Below are the code and all the weights of a small trained network. Each question names an input and a class and asks about switching units off, where a switched-off unit gives its printed mean instead of its output.

import numpy as np


def w(rows, s, z=0):
    codes = np.array(rows[::2]) - 128.0
    scale = np.full(codes.shape[1], s)
    scale[-1] = z or s
    return codes * scale


def norm(h):
    return h / np.sqrt((h * h).mean(-1, keepdims=True) + 1e-5)


def f(y):
    return np.maximum(y, 0)


def log_softmax(a):
    a = a - a.max(-1, keepdims=True)
    return a - np.log(np.exp(a).sum(-1, keepdims=True))


def net(x, mask):
    res = np.array(x, float).reshape(1, 5) / 4 @ E
    u = 0
    for l in range(2):
        y = f(norm(res) @ A[l][:, :-1].T + A[l][:, -1])
        res = res + np.where(mask[u : u + 6], y, B[l][:, -1]) @ B[l][:, :-1]
        u += 6
    return log_softmax(norm(res)[-1] @ U[:, :-1].T + U[:, -1])


A, B = {}, {}
E = w([
[220,182,220,233,73,143,95,138,34,168],'x0',
[43,49,217,119,100,71,46,139,120,191],'x1',
[197,149,23,102,179,69,2,102,110,124],'x2',
[80,154,134,232,213,143,72,159,196,139],'x3',
[138,133,110,129,123,82,165,165,144,186],'x4',
],0.007)
A[0] = w([
[166,156,62,145,152,163,181,180,163,99,53],'0.n1',
[103,106,115,49,242,122,160,174,140,109,86],'0.n2',
[69,156,145,254,217,146,138,179,226,125,2],'0.n3',
[154,238,117,132,103,141,183,188,161,33,72],'0.n4',
[76,134,177,129,147,143,202,127,163,115,39],'0.n5',
[102,148,213,128,92,213,204,183,165,130,6],'0.n6',
],0.0084,0.0073)
B[0] = w([
[87,83,141,146,155,136,120,121,65,96,204],'0.n1',
[201,150,197,141,126,180,122,133,155,192,252],'0.n2',
[94,189,122,171,25,123,110,66,170,95,240],'0.n3',
[44,82,141,113,150,130,158,91,64,225,221],'0.n4',
[129,125,79,95,197,78,108,183,164,76,179],'0.n5',
[227,169,105,88,192,57,40,207,102,5,211],'0.n6',
],0.011,0.0045)
A[1] = w([
[78,100,105,64,119,183,187,90,241,134,1],'1.n1',
[141,196,215,181,63,213,149,212,57,150,108],'1.n2',
[19,56,221,129,63,68,87,217,155,120,42],'1.n3',
[75,64,119,77,154,114,167,151,231,43,50],'1.n4',
[148,93,130,42,4,93,221,123,106,63,73],'1.n5',
[135,191,85,190,161,183,255,141,107,66,35],'1.n6',
],0.0083,0.0038)
B[1] = w([
[231,130,193,160,106,194,98,146,88,252,204],'1.n1',
[161,114,143,94,155,189,131,203,180,193,254],'1.n2',
[61,88,75,84,170,143,209,72,67,81,254],'1.n3',
[235,140,153,163,97,150,141,195,90,172,209],'1.n4',
[59,181,111,221,59,99,89,91,232,50,222],'1.n5',
[71,64,118,56,137,43,178,64,106,102,184],'1.n6',
],0.012,0.0053)
U = w([
[231,121,201,130,140,243,138,194,121,254,90],'0',
[35,43,132,90,195,118,216,33,16,134,127],'1',
[67,233,142,215,47,121,108,60,221,97,54],'2',
[199,146,81,82,218,37,76,213,118,65,249],'3',
],0.01,0.0016)

Each question gives the input, the list of numbers given to net, and the class t.
The units are the neurons (one row each of A and B). Each row of codes is followed by its name. A weight is (code - 128) times the scale printed after its matrix; where a second scale follows, it is the last column's (A, B and U).
mask holds one flag per neuron, layer by layer. A switched-off neuron (its flag False) gives its mean, the last column of its row in B, instead of its output. The means were averaged over made-up inputs and are rounded, as every weight is.
A unit's drop is (log p(t) with every unit on - log p(t) with that unit switched off) / (log p(t) with every unit on - log p(t) with every unit switched off).
The circuit of an input: a set's keep is (log p(t) with only the set's units on - log p(t) with every unit switched off) / (log p(t) with every unit on - log p(t) with every unit switched off). Starting from all 12 units, units are removed one at a time, each time the one whose removal leaves the highest keep (on an exact tie, the one counted first), for as long as the keep stays at least 0.8.
units of the circuit, in order: the units of the circuit, biggest drop first
k most important neurons: the k neurons with the biggest drops, biggest first
top k neurons in layer l: the k neurons of layer l with the biggest drops, biggest first
input [4,-7,-4,6,-8], class 1: units of the circuit, in order	1.n6
input [-8,-4,5,-6,-4], class 0: units of the circuit, in order	1.n1, 0.n6
input [5,-7,-7,3,-8], class 1: 2 most important neurons	1.n6, 0.n4
input [-2,-3,4,-4,6], class 2: top 2 neurons in layer 1	1.n5, 1.n3
input [-6,3,-4,5,-4], class 0: top 2 neurons in layer 1	1.n4, 1.n1
input [-6,2,7,7,4], class 2: units of the circuit, in order	0.n3, 0.n6
input [-2,-5,-3,5,-8], class 1: 4 most important neurons	0.n4, 1.n6, 1.n5, 0.n1
input [-2,4,-6,2,4], class 3: top 2 neurons in layer 0	0.n6, 0.n5
input [-7,2,-7,0,1], class 0: top 2 neurons in layer 0	0.n2, 0.n1
input [5,-4,6,-7,-7], class 2: 3 most important neurons	0.n2, 1.n5, 0.n6
input [1,6,-8,6,4], class 3: top 4 neurons in layer 0	0.n6, 0.n5, 0.n4, 0.n1
input [-4,-7,-8,-6,-3], class 3: top 3 neurons in layer 0	0.n6, 0.n5, 0.n3
input [-6,5,-5,6,-8], class 0: top 2 neurons in layer 1	1.n4, 1.n1
input [5,-3,-3,7,8], class 2: units of the circuit, in order	0.n3
input [4,5,-5,5,6], class 1: 3 most important neurons	1.n3, 0.n2, 1.n5
input [-6,3,-5,0,0], class 0: 2 most important neurons	1.n4, 0.n2
input [3,-5,-5,7,-2], class 2: 2 most important neurons	0.n3, 1.n3
input [1,1,0,-2,6], class 2: 3 most important neurons	0.n2, 1.n5, 0.n4
input [2,-8,-2,8,1], class 1: 3 most important neurons	0.n4, 1.n6, 0.n1
input [-5,-2,3,7,3], class 2: most important neuron	0.n3
input [-5,3,-5,1,-6], class 0: 2 most important neurons	1.n4, 0.n2
input [6,-8,-6,5,-6], class 1: 3 most important neurons	1.n6, 0.n4, 0.n2
input [1,0,7,7,3], class 2: 2 most important neurons	0.n3, 0.n6
input [-5,1,-6,-4,-5], class 3: 2 most important neurons	0.n6, 0.n5
input [5,5,-7,7,0], class 2: top 2 neurons in layer 0	0.n3, 0.n4
input [5,3,-6,0,-7], class 3: top 2 neurons in layer 0	0.n6, 0.n2
